Below are the code and all the weights of a small trained network. Each question names an input and a class and asks about switching units off, where a switched-off unit gives its printed mean instead of its output.

import numpy as np


def w(rows, s, z=0):
    codes = np.array(rows[::2]) - 128.0
    scale = np.full(codes.shape[1], s)
    scale[-1] = z or s
    return codes * scale


def f(y):
    return np.maximum(y, 0)


def log_softmax(a):
    a = a - a.max(-1, keepdims=True)
    return a - np.log(np.exp(a).sum(-1, keepdims=True))


def net(x, mask):
    res = np.array(x, float).reshape(1, 5) / 4 @ E
    y = f(res @ A[0][:, :-1].T + A[0][:, -1])
    res = res + np.where(mask, y, B[0][:, -1]) @ B[0][:, :-1]
    return log_softmax(res[-1] @ U[:, :-1].T + U[:, -1])


A, B = {}, {}
E = w([
[130,128,125],'x0',
[63,94,37],'x1',
[128,127,129],'x2',
[181,187,1],'x3',
[196,47,104],'x4',
],0.0073)
A[0] = w([
[52,226,141,163],'n1',
[209,63,117,114],'n2',
[97,100,97,186],'n3',
[152,197,95,30],'n4',
[49,119,173,83],'n5',
[187,170,162,249],'n6',
[177,152,77,95],'n7',
[66,102,87,165],'n8',
[186,174,157,154],'n9',
[99,172,132,131],'n10',
[69,104,153,114],'n11',
[82,107,98,143],'n12',
[143,155,105,57],'n13',
[73,92,83,138],'n14',
[166,69,121,123],'n15',
[179,174,157,251],'n16',
[61,120,205,70],'n17',
[68,68,163,135],'n18',
[178,154,124,174],'n19',
[172,183,157,239],'n20',
[159,158,108,44],'n21',
[175,206,82,11],'n22',
[120,62,149,82],'n23',
[162,149,95,104],'n24',
[167,138,170,116],'n25',
[123,70,162,120],'n26',
[151,157,68,181],'n27',
[184,174,92,161],'n28',
[156,163,85,6],'n29',
[201,6,114,134],'n30',
[110,136,78,171],'n31',
[81,113,95,136],'n32',
],0.014,0.0028)
B[0] = w([
[42,206,56,238],'n1',
[29,203,34,216],'n2',
[65,97,181,187],'n3',
[191,161,173,188],'n4',
[150,165,162,215],'n5',
[49,83,141,224],'n6',
[160,128,187,207],'n7',
[80,74,175,204],'n8',
[87,49,137,202],'n9',
[85,199,66,172],'n10',
[152,178,177,195],'n11',
[107,64,188,182],'n12',
[187,155,197,157],'n13',
[99,68,170,200],'n14',
[31,253,137,188],'n15',
[10,55,147,219],'n16',
[173,164,139,237],'n17',
[169,136,217,226],'n18',
[100,99,196,187],'n19',
[27,80,115,216],'n20',
[186,137,196,162],'n21',
[169,159,173,211],'n22',
[153,177,168,185],'n23',
[131,173,201,182],'n24',
[115,74,149,182],'n25',
[150,185,191,198],'n26',
[131,123,199,223],'n27',
[118,136,192,219],'n28',
[214,160,166,178],'n29',
[56,225,110,253],'n30',
[96,122,216,193],'n31',
[56,88,161,182],'n32',
],0.0059,0.0069)
U = w([
[242,175,209,96],'0',
[102,236,51,140],'1',
[113,1,152,94],'2',
[154,119,130,251],'3',
[153,121,128,253],'4',
[227,52,99,98],'5',
[221,134,23,16],'6',
[244,49,14,54],'7',
],0.0083,0.005)

Each question gives the input, the list of numbers given to net, and the class t.
The units are the neurons (one row each of A and B). Each row of codes is followed by its name. A weight is (code - 128) times the scale printed after its matrix; where a second scale follows, it is the last column's (A, B and U).
mask holds one flag per neuron, in row order. A switched-off neuron (its flag False) gives its mean, the last column of its row in B, instead of its output. The means were averaged over made-up inputs and are rounded, as every weight is.
A unit's drop is (log p(t) with every unit on - log p(t) with that unit switched off) / (log p(t) with every unit on - log p(t) with every unit switched off).
The circuit of an input: a set's keep is (log p(t) with only the set's units on - log p(t) with every unit switched off) / (log p(t) with every unit on - log p(t) with every unit switched off). Starting from the 12 units with the biggest drops (on a tie, the unit counted first), units are removed one at a time, each time the one whose removal leaves the highest keep (on an exact tie, the one counted first), for as long as the keep stays at least 0.8.
units of the circuit, in order: the units of the circuit, biggest drop first
unit that matters most: the unit with the biggest drop
k most important neurons: the k neurons with the biggest drops, biggest first
drop when u is switched off: that unit's drop, to one decimal
input [-1,2,-1,5,5], class 0: unit that matters most => n1
input [5,-7,1,-1,5], class 2: units of the circuit, in order => n16, n6
input [-1,0,2,4,7], class 1: units of the circuit, in order => n2, n30
input [6,-1,-2,-8,-6], class 0: units of the circuit, in order => n18, n17
input [2,1,5,-4,7], class 1: 3 most important neurons => n30, n2, n15
input [-4,2,-6,-6,7], class 1: 3 most important neurons => n30, n2, n15
input [6,-8,-6,1,8], class 1: 2 most important neurons => n2, n30
input [-5,-4,4,0,-7], class 1: 2 most important neurons => n1, n10
input [8,-8,4,-6,8], class 1: drop when n1 is switched off => -0.1
input [-2,-4,-2,1,8], class 1: drop when n2 is switched off => 0.2
input [2,-5,3,-4,7], class 1: drop when n30 is switched off => 0.3
input [1,4,-4,8,4], class 0: drop when n7 is switched off => 0.0
